Below are the code and all the weights of a small trained network. Each question names an input and a class and asks about switching units off, where a switched-off unit gives its printed mean instead of its output.

import numpy as np


def w(rows, s, z=0):
    codes = np.array(rows[::2]) - 128.0
    scale = np.full(codes.shape[1], s)
    scale[-1] = z or s
    return codes * scale


def f(y):
    return np.maximum(y, 0)


def log_softmax(a):
    a = a - a.max(-1, keepdims=True)
    return a - np.log(np.exp(a).sum(-1, keepdims=True))


def net(x, mask):
    res = np.array(x, float).reshape(1, 5) / 4 @ E
    y = f(res @ A[0][:, :-1].T + A[0][:, -1])
    res = res + np.where(mask, y, B[0][:, -1]) @ B[0][:, :-1]
    return log_softmax(res[-1] @ U[:, :-1].T + U[:, -1])


A, B = {}, {}
E = w([
[130,186,67,130,59,212,103],'x0',
[59,167,121,212,232,139,82],'x1',
[7,162,101,126,111,111,119],'x2',
[8,62,59,173,63,71,137],'x3',
[150,83,75,91,199,171,254],'x4',
],0.0087)
A[0] = w([
[183,209,196,105,114,89,110,188],'N0',
[130,156,191,111,143,143,99,174],'N1',
[66,127,87,155,133,76,126,156],'N2',
[133,180,67,149,104,195,99,202],'N3',
[149,139,146,128,176,125,147,170],'N4',
[91,126,113,79,137,90,136,152],'N5',
[156,140,206,107,100,87,88,154],'N6',
[136,10,111,143,131,79,164,221],'N7',
[155,107,107,138,136,142,46,240],'N8',
[116,102,150,145,59,118,76,114],'N9',
[111,92,64,185,153,98,120,163],'N10',
[116,115,155,99,200,144,174,176],'N11',
[147,180,145,75,100,142,88,196],'N12',
[82,131,69,163,137,209,116,253],'N13',
[138,177,123,93,128,141,105,189],'N14',
[199,80,93,146,184,168,176,218],'N15',
[162,111,118,117,115,121,163,171],'N16',
[61,102,117,152,132,64,80,123],'N17',
[114,133,125,97,109,110,205,183],'N18',
],0.013,0.0042)
B[0] = w([
[77,128,66,143,134,162,158,238],'N0',
[89,136,69,111,88,152,150,197],'N1',
[132,147,176,167,99,62,55,203],'N2',
[96,237,143,2,78,186,40,223],'N3',
[120,164,131,162,160,84,156,190],'N4',
[167,89,174,164,65,176,97,169],'N5',
[39,155,67,97,39,157,198,213],'N6',
[134,142,169,110,152,104,111,233],'N7',
[52,200,96,96,83,73,152,191],'N8',
[86,154,85,161,97,86,122,194],'N9',
[153,163,222,107,135,76,41,188],'N10',
[171,193,174,107,197,96,127,213],'N11',
[100,87,50,89,81,155,91,214],'N12',
[157,158,147,81,155,172,94,222],'N13',
[130,129,79,153,87,176,144,188],'N14',
[82,183,163,104,190,99,165,248],'N15',
[114,141,140,84,139,95,120,185],'N16',
[129,109,122,178,91,67,92,209],'N17',
[161,80,208,97,144,165,123,196],'N18',
],0.0082,0.012)
U = w([
[151,166,178,126,210,86,233,200],'0',
[145,141,190,199,110,37,9,83],'1',
[86,168,61,195,38,45,204,201],'2',
[85,106,2,191,68,194,160,6],'3',
[82,180,82,57,72,224,57,223],'4',
[132,85,168,119,61,164,176,104],'5',
[224,53,84,147,87,74,95,60],'6',
],0.0079,0.0018)

Each question gives the input, the list of numbers given to net, and the class t.
The units are the neurons (one row each of A and B). Each row of codes is followed by its name. A weight is (code - 128) times the scale printed after its matrix; where a second scale follows, it is the last column's (A, B and U).
mask holds one flag per neuron, in row order. A switched-off neuron (its flag False) gives its mean, the last column of its row in B, instead of its output. The means were averaged over made-up inputs and are rounded, as every weight is.
A unit's drop is (log p(t) with every unit on - log p(t) with that unit switched off) / (log p(t) with every unit on - log p(t) with every unit switched off).
The circuit of an input: a set's keep is (log p(t) with only the set's units on - log p(t) with every unit switched off) / (log p(t) with every unit on - log p(t) with every unit switched off). Starting from the 12 units with the biggest drops (on a tie, the unit counted first), units are removed one at a time, each time the one whose removal leaves the highest keep (on an exact tie, the one counted first), for as long as the keep stays at least 0.8.
units of the circuit, in order: the units of the circuit, biggest drop first
most important unit: the unit with the biggest drop
k most important neurons: the k neurons with the biggest drops, biggest first
drop of u: that unit's drop, to one decimal
input [-4,5,-4,6,6], class 1: 2 most important neurons	N10; N2
input [1,4,-5,3,-6], class 2: units of the circuit, in order	N8; N9; N18
input [-1,-6,7,-2,0], class 5: units of the circuit, in order	N3; N18; N8; N5
input [-4,-3,-3,5,-8], class 2: most important unit	N6
input [-2,-7,7,-2,-4], class 2: 2 most important neurons	N3; N13
input [5,4,6,4,-6], class 1: 2 most important neurons	N2; N17
input [0,-8,1,-8,0], class 3: 2 most important neurons	N3; N0
input [0,-2,-4,-2,-7], class 3: drop of N3	0.1
input [-4,-6,-3,5,-5], class 2: drop of N6	0.5
input [-4,-6,-4,6,-7], class 2: drop of N6	0.3
input [-5,-7,-1,6,0], class 1: drop of N7	0.1
